After every row comes roughly how far along a hidden order it lies, from 0 to 15.
In the rows, 128 means zero.
[133 134 150 109 133 153 125 119 119 131 113 121 101 109 109 151  89 169
 102 100 151 147 133 150 156 194 159  81 147 155 163 104 101 163  94  74
 113 124 116 166 120 128 149 131 129 150 167 119  96  99 110 122 149  98
  89  37 126 114 152 101 252  84 121 117 119 105 131 116 153 204 126 142
 121 148 125 159 131 143 127 153 162 165 138 122 105 153 140 116 127 142
 134 144 163  90  97 157 135 143 128] -> 0
[130  65 159 151 255 204  84 127 116 144 135 102 136 119 132 139 131 107
 101 106  90 158 116  71  29 125 101 155  87 114  82 126 130 118 183 140
 114 127 142  63 133 119 122 159 140 208  80 136  87 153 113 147 118 153
 112 130 133 138 117 138 164 155 139 129 122 120 120 123 145 206 155  80
 167 168 116 135 106 146 151 116 184 145 126 172 119 120 133 129  85 146
 130 129 118 134 138 133 112  92  95] -> 0
[134 123 124 114 192 157 123 120 120 132 121 119 107 124 114 148 102 158
 104 104 140 150 129 132 136 166 149  97 137 146 150 107 116 149 110 101
 107 127 120 140 120 129 141 130 128 155 154 114  97 107 110 127 149 101
  97  49 127 120 144 106 243  97 124 120 122 102 128 118 149 211 133 125
 116 156 123 154 127 146 131 159 168 157 136 125 103 156 144 114 109 141
 134 140 157  94 103 150 118 133 128] -> 0
[127 118 113 113 211 141 128 126 131 125 115 130 115 120 122 158 109 145
 112 123 134 142 137 147 143 167 150 127 146 152 190 114 124 148 109  87
 104 118 119 136 119 147 135 154 120 135 142 115 100 119 127 128 155 131
 131  34 128 128 161 125 153 102 122 121 114  89 152 128 151 139 141 120
 126 167 128 151 121 121 118 141 151 124 128 127  97 149 127 114 123 137
 113 144 135 101 124 103  95 142 119] -> 7
[131  77 143 144 255 224  85 128 115 145 131 105 128 117 130 131 122 113
 104 102  90 152 115  80  40 132 101 147  90 123  78 124 123 118 176 127
 111 128 144  63 134 134 122 153 141 189  82 138  87 152 115 144 114 149
 114 138 132 134 122 132 168 150 134 131 123 117 117 123 143 222 153  75
 169 154 114 134 110 144 154 115 162 142 125 163 132 114 124 131  84 142
 131 124 124 143 131 145  98  88  99] -> 0
[117  92  99 124 219 141 114 133 135 135 115 143 111  90 136 141 108 128
 114 125 107 125 132 120  98 145 140 147 126 144 156 132 133 128 133 111
 100 116 131  84 133 155 122 143 118 135 102 140 109 135 129 132 139 164
 138  84 127 138 181 133  78 116 127 127 126 107 146 132 148 146 151  74
 149 147 116 138 124 108 124 107 126  88 114 150 120  97  92 132 137 132
  89 122 118 121 126 112  49 115  95] -> 10
[133 126 138 110 200 153 133 119 120 126 118 118 110 123 111 155 107 156
 112 116 148 154 132 144 146 187 156  88 142 149 161  94 111 164 118  80
 109 123 114 174 115 132 143 151 133 152 167 101  99 103 114 126 153 103
 101  26 128 117 143 111 247  95 120 118 111  91 133 122 151 190 129 137
 119 163 132 155 122 147 130 163 178 172 140 118  89 177 152 113 105 146
 137 144 152  88 113 132 122 156 130] -> 0
[125 117  93 112 118 136 127 124 129 127 112 135 107 105 121 152  97 153
 108 119 139 138 137 149 149 177 164 114 142 153 183 114 124 158 100  83
  77 119 119 135 122 149 136 141 120 125 156 120  95 114 129 127 153 124
 120  52 126 129 172 118 175  88 119 121 120  89 144 125 150 161 138 120
 124 162 126 155 128 125 118 140 134 127 124 127 103 126 119 118 128 138
 116 139 143  97 111 123  94 141 119] -> 6
[133 131  88 108  98 132 133 122 124 138 110 144  86 100 109 140  59 172
  93  93 145 131 132 148 158 219 177  73 142 162 146 109  92 160  63  71
 114 124 118 158 124 132 145 101 129 135 180 115  96  92 106 118 148  98
  90  71 120 110 169  85 246  74 120 122 125 129 128 113 146 219 123 132
 127 126 123 151 143 146 127 148 142 141 127 113 132 115 110 127 149 137
 121 126 168  82  79 189  90 127 126] -> 1
[127 142 109 113 160 151 136 123 123 131 109 134  91 112 112 143  90 163
 106 108 145 134 131 147 155 170 162  83 136 151 153 109 102 161  97  73
 111 122 118 178 121 128 142 128 133 138 159 109 103  96 105 123 154 102
  94  48 124 109 113  97 228  93 118 122 117 116 127 117 146 195 125 143
 131 145 125 143 132 141 134 157 164 161 134 112 106 139 130 118 128 141
 130 136 154  86 103 155  97 137 123] -> 0
[112  94  55 114 209 113 123 135 144 129 111 157 112  79 139 148  84 124
 108 135 111 117 141 140 130 165 164 155 146 169 194 142 143 139 113 106
 100 110 122  72 131 172 124 147 106 108 135 152 111 135 142 124 154 174
 166  53 126 142 213 142  52  97 122 127 127 100 163 135 151 104 153  81
 140 150 118 139 129  91 108 110 101  68 101 148 111  90  74 132 165 125
  73 123 119 122 125  96  27 130  93] -> 15
[116 117 117 135 255 179 109 133 126 137 108 137 109 118 139 113 142 108
 107 119 103 161 127  97  75  92 127 165 101 127 118 120 124 116 158 109
 102 122 137 107 129 123 121 149 140 145  89 123 111 134 106 136 135 141
 120 122 128 118 136 143 104 146 127 133 110 123 123 127 145 154 141 113
 168 159 123 127 120 139 153 126 150 134 126 141 101 108 120 128 110 143
 119 126 110 123 142 118  64  96  93] -> 2
[133 126 138 112 202 163 138 119 119 126 118 117 112 121 110 158 111 170
 109 107 149 156 133 149 154 185 154  82 147 149 162 103 107 163 105  77
 106 124 116 160 113 131 145 151 129 151 158  99  96 108 113 125 153 100
 101  15 129 118 143 108 253  93 120 118 111  87 133 123 151 188 131 139
 120 161 130 160 114 148 128 167 180 163 141 121  91 176 154 110 105 144
 140 149 153  92 114 134 127 148 136] -> 0
[115  88  73 115 233 123 120 133 140 129 112 149 117  86 135 144  86 128
 112 130 115 125 139 136 121 164 157 157 145 156 185 136 142 141 115 102
 103 112 124  96 128 167 126 147 112 113 133 145  99 130 139 125 151 170
 147  56 127 141 201 137  75 100 124 126 127 106 159 133 150 115 151  83
 133 149 119 143 121  99 114 111 115  83 108 140 114 105  86 127 156 125
  83 124 124 119 126  98  48 130 104] -> 14
[130  79 191 142 255 213  90 126 114 134 136  87 151 137 130 148 185 106
 105 122  95 176 118  77  42  88  80 176  94 110 106 119 138 115 191 122
 104 127 141  74 119 119 120 209 142 197  68 112  93 162 119 151 116 142
 119  88 140 140  95 163 162 173 137 127 106  92 127 132 153 175 160  97
 161 226 125 144  94 145 154 132 200 157 138 170  82 164 159 115  64 151
 144 151 105 137 172  88 130 112 107] -> 0
[ 98 180 118 134 220 146 130 136 128 130  83 154  87 136 147  90 193 131
 134 139 116 148 136 114 133  24 141 176 104 128 160 109 120 123 146  61
 104 125 135 160 123 121 120 151 145 108  73  90 137 123  92 134 145 130
 111 109 125  90 111 141  63 154 118 136  96 137 130 139 128  92 128 158
 190 157 130 115 127 118 163 143 137 144 136 109  73 116 130 119 118 143
 117 133  90 105 143  93  61 106  83] -> 0

[126 162 132 113 143 122 163 143 135  70 136 142  99 138 119 170 121 121
 149 152 143  79  99 204  92 124 122 114  76 124 125 135 114 114 188 101
 118 136  99 150 149 137 147 148 124 176 146 113 140 134 129 137 135 106
 112 101 135 148 114 142 120 143  94  96 107 127 134  85 148 129] -> 11
[107 104  74 105 153 110 134 133 110 161 130 131 129 118 106  83 116 130
 145 125 135 123 131 111  97 134 183 150 150 132 148 130 117 116 102 135
 120 153 100 123 128 126 114 152 124 144 102 113 139 150 110 135 125 110
 129  88 137  82 111 111 123  81 125 134 130 152 149 116 128 108] -> 9
[ 84  66  72 114 191 104 160 126  91 231 140 124 177  86 108  78  98 131
 140 123 101 133 195  95  96 182 214 199 224 164 170 120 119 106  93 158
 113 162 157 113 120 131  80 125 124 113  67 129 121 163  93 109 123  97
 174  74 144  76 125 104 124  50 162 157 110 203 134 154 120 103] -> 10
[118  53  77 105 167 107 105 112  87 255 121 106 185  93 117  76 112 163
 123 120 125 193 193 102 100 142 223 166 255 135 161 113 121 133  29 193
 125 166 137 119 117 100  85 130 117  93  82 137 135 152 114 113 110 113
 154  90 124  67 110 107 138  44 204 180 166 150 134 155 125 104] -> 7
[ 87  73  64 122 196 107 156 127 104 211 139 121 162  91 114  78 107 131
 143 142 121 100 156 112  93 142 170 197 175 132 167 122 122 115  68 178
 118 158 151 118 128 113  89 137 123 121  63 114 150 167  98 123 132 103
 138  73 116  70 121 104 129  58 159 147 130 171 139 136 136  92] -> 7
[136 127 160 121 123 115 170 155 132  66 135 146 116 147 121 206  99 110
 111 117 130 124 104 149 109 117 115  87  98 153 120 153 113 113 226  92
 122 122 113 137 153 133 137 138 131 166 160 116 113 119 122 140 113 110
 110 145 140 149 136 120 119 147 106 117  87 105 110  96 104 158] -> 11
[133 112 113  97 133 105 135 140 100 112 129 135 121 125 111 116 105 134
 136 117 165 143 150 120  84 153 192 109 152 164 126 133 109 115 183 100
 113 147  98 132 140 138 111 141 119 153 139 128 115 131 122 124 113 103
 144  99 174 117 110 115 120  94 105 126 109 152 131  99 129 153] -> 15
[138 132 146 104 129 103 181 167 102  75 139 154 117 124 109 175  95 121
 133 110 200 137 167 135  88 197 205 101 141 212 119 135 114 107 255  84
 111 131 118 146 148 178  86 121 120 177 194 144  80 120 118 106 108  97
 170  93 241 166 117 133 117 110  97 114  89 181 114 104 118 219] -> 15
[106 110 109 110 176 109 185 131 105 134 143 136 135  97 111  95 101 127
 153 144 159  93 169 137  87 182 158 160 127 167 138 117 112 107 191  94
 111 139 151 131 132 156  83 122 119 149  98 135 110 146 109 103 135  92
 168  74 182 129 118 130 118  84 112 117  88 204 127 112 148 136] -> 15
[128 128 166 134 112 125 173 148 145  73 138 141 117 146 127 196 102 104
 105 117 111 121  92 153 128 108  88  93  95 139 121 145 120 116 202  89
 130 119 128 128 151 125 146 130 135 153 135 112 119 118 121 142 115 116
 107 153 113 148 152 122 120 154 113 121  81  92 106 102  93 137] -> 9
[ 94 175 131 184 100 156 153 135 186  93 136 141  97 152 139 142 170  93
 129 174  86 102  55 184 173  87  87 139  66  81 133 142 149 130  71 142
 146 114 130 126 130 117 191 142 148 134  93  88 175 129 124 165 162 156
  86 141  69 137 156 140 133 199 106 113 128  82 139 126 120  83] -> 2
[106  82 104 119 127 105 157 136 110 159 137 136 151 109 113  91  95 118
 115 107 129 174 156  95 110 146 185 132 190 172 142 124 120 108 145 112
 117 142 131 116 129 132  89 133 130 127  89 121 108 135 100 122 110 108
 143  96 140 100 131 107 122  92 137 154  99 146 120 129  95 128] -> 12
[130 147 135 184 136 155 116 117 178 105 124 113 112 148 155 128 192 130
 122 183 105  80  62 183 172  87  75 126  75  44 120 124 145 167  37 186
 166 126 125 127 135  79 205 140 130 118  97 108 203 131 145 164 148 167
  92 172  82 117 145 128 146 166 132 113 163  50 130  95 145  88] -> 0
[ 95 136 103 185 139 142 165 139 177 101 136 133 106 146 138 121 174 104
 127 190  99  78  47 186 156  83 104 135  66  65 136 143 140 148  65 187
 163 136 113 125 144  88 189 166 139 149  74  75 211 146 121 177 154 152
  80 142  81  95 149 112 140 155 124 116 142  68 139  79 129  78] -> 0
[133 168 158 123 138 133 150 134 138  68 133 133 108 132 131 175 119 126
 141 154 132  95 107 203 100 120  88 119  82 117 115 123 115 115 186  91
 115 124 132 148 142 137 129 123 123 155 152 132 128 124 137 122 140 109
 119  99 129 167 121 150 121 152 103 101 101 132 123 106 154 131] -> 11
[138 114 159 115 116 108 180 163 116  76 136 149 124 135 116 187  89 112
 113 108 157 159 135 125 104 149 156  88 132 190 121 149 114 105 255  82
 115 125 122 136 150 152 101 126 128 165 170 128  85 115 117 125 105 101
 141 121 184 156 134 119 116 129 109 125  79 126 104 104  95 191] -> 14
[139 143 134 114 140 118 147 145 134  66 136 137 101 146 121 186 116 125
 133 135 127  91  94 184  94 112 117  95  86 124 123 140 109 124 184 104
 126 136  92 143 153 124 158 150 123 172 152 111 141 130 129 145 123 108
 104 128 133 140 119 124 120 136  97 105 105  97 129  77 134 131] -> 10
[121 134 118 107 124 115 148 143 115 108 134 141 112 127 109 123 117 119
 138 115 152 124 137 120 102 147 162 123 115 156 128 137 118 109 182  96
 114 134 106 134 134 152 111 136 125 150 143 122 111 130 119 126 124 112
 136  98 159 129 119 128 118 119  97 119 108 151 136 118 121 149] -> 15
[146 104 128 130 138 122 129 130 143  97 122 120 120 155 134 142 133 131
 107 127 114 122  77 140 136  89 107  86 101  85 122 144 120 158  94 146
 162 139  92 126 147  85 194 158 127 139 105 103 169 129 129 168 112 147
  92 202  96 100 141 101 133 124 135 132 135  56 119  73 120  99] -> 0
[113 133 112 153 142 140 132 124 158 115 129 122 117 132 138 107 160 124
 132 169 105  81  82 158 134  92  95 137  79  74 126 127 134 140  67 165
 145 130 127 126 133  99 151 143 130 131  94 104 178 138 130 151 145 138
  95 123  88 111 130 121 136 137 124 115 140  87 136 100 142  99] -> 0
[129  97 112 142 104 129 118 122 140 163 119 121 138 144 134  95 141 126
 100 105  91 182  96  85 184  89 101 109 146 100 127 139 141 163  34 181
 167 126 113 114 119  91 156 145 138 104  91 107 153 124 125 160 112 177
  97 216  78  90 150 111 145 125 173 165 170  68 128 132 101  92] -> 0
[121 110 107 105 160 109 143 128 107 130 135 130 131 110 114 103 106 134
 145 131 154 103 150 127  85 159 167 140 135 152 131 121 112 113 158 113
 114 145 125 133 134 136 102 132 119 144 112 132 126 143 117 118 124  99
 146  85 160 115 109 121 121  86 115 120 105 165 130 102 140 129] -> 14
[172 148 140  85 142 106 114 153 105  62 124 140  94 146 109 190 116 147
 141 122 192 130 129 158  62 145 192  80 112 151 115 149 101 124 237  94
 114 147  61 155 151 145 150 153 112 186 219 136 118 123 141 134 108 104
 134 129 201 147  93 124 119 117  87 101 124 121 137  78 157 194] -> 14
[157 122 158 106 137 110 148 154 116  62 129 140 118 138 118 197 103 130
 121 122 164 133 122 155  84 135 145  80 113 159 116 143 104 117 245  88
 118 134 104 145 157 136 126 138 118 172 186 134 111 117 128 129 106  99
 126 126 174 149 118 120 120 122 103 115  95 123 111  83 128 179] -> 14
[124 145 134 115 157 117 175 144 129  69 139 140 108 125 121 163 111 123
 147 158 146  76 110 202  80 132 117 118  83 131 122 127 107 115 209  98
 114 136 117 151 154 136 113 140 119 175 141 121 133 136 126 129 134  96
 119  87 146 142 114 137 119 126  99  96  92 136 125  74 154 135] -> 13
[ 93  89  88 172 136 136 141 122 148 196 129 117 153 118 140  79 168 124
 114 147  86 103  90 101 174  90  86 169 110  78 146 123 154 162   1 239
 159 129 153 112 121  82 124 142 138  96  64  97 190 147 111 152 138 167
  94 129  71  77 142 103 153 110 190 153 185  85 136 134 108  80] -> 0
[111 171 127 191 103 159 129 130 191 101 127 131  91 159 149 142 191 102
 127 166  91  97  47 171 195  81  95 128  67  58 128 147 154 158  43 173
 168 121 110 125 130 102 222 154 146 129  97  87 196 129 133 177 155 182
  84 192  71 121 159 131 143 196 115 111 159  62 144 118 124  86] -> 1
[140  83 104 136 129 126 112 119 133 158 116 112 142 145 137  96 146 144
 104 119 104 145  93 111 166  91 112 101 147  79 125 133 130 185  31 205
 177 135 100 120 129  76 164 155 129 108  90 108 172 131 131 168 107 173
  94 215  85  77 139 106 147 109 180 162 184  52 127 103 123  89] -> 0
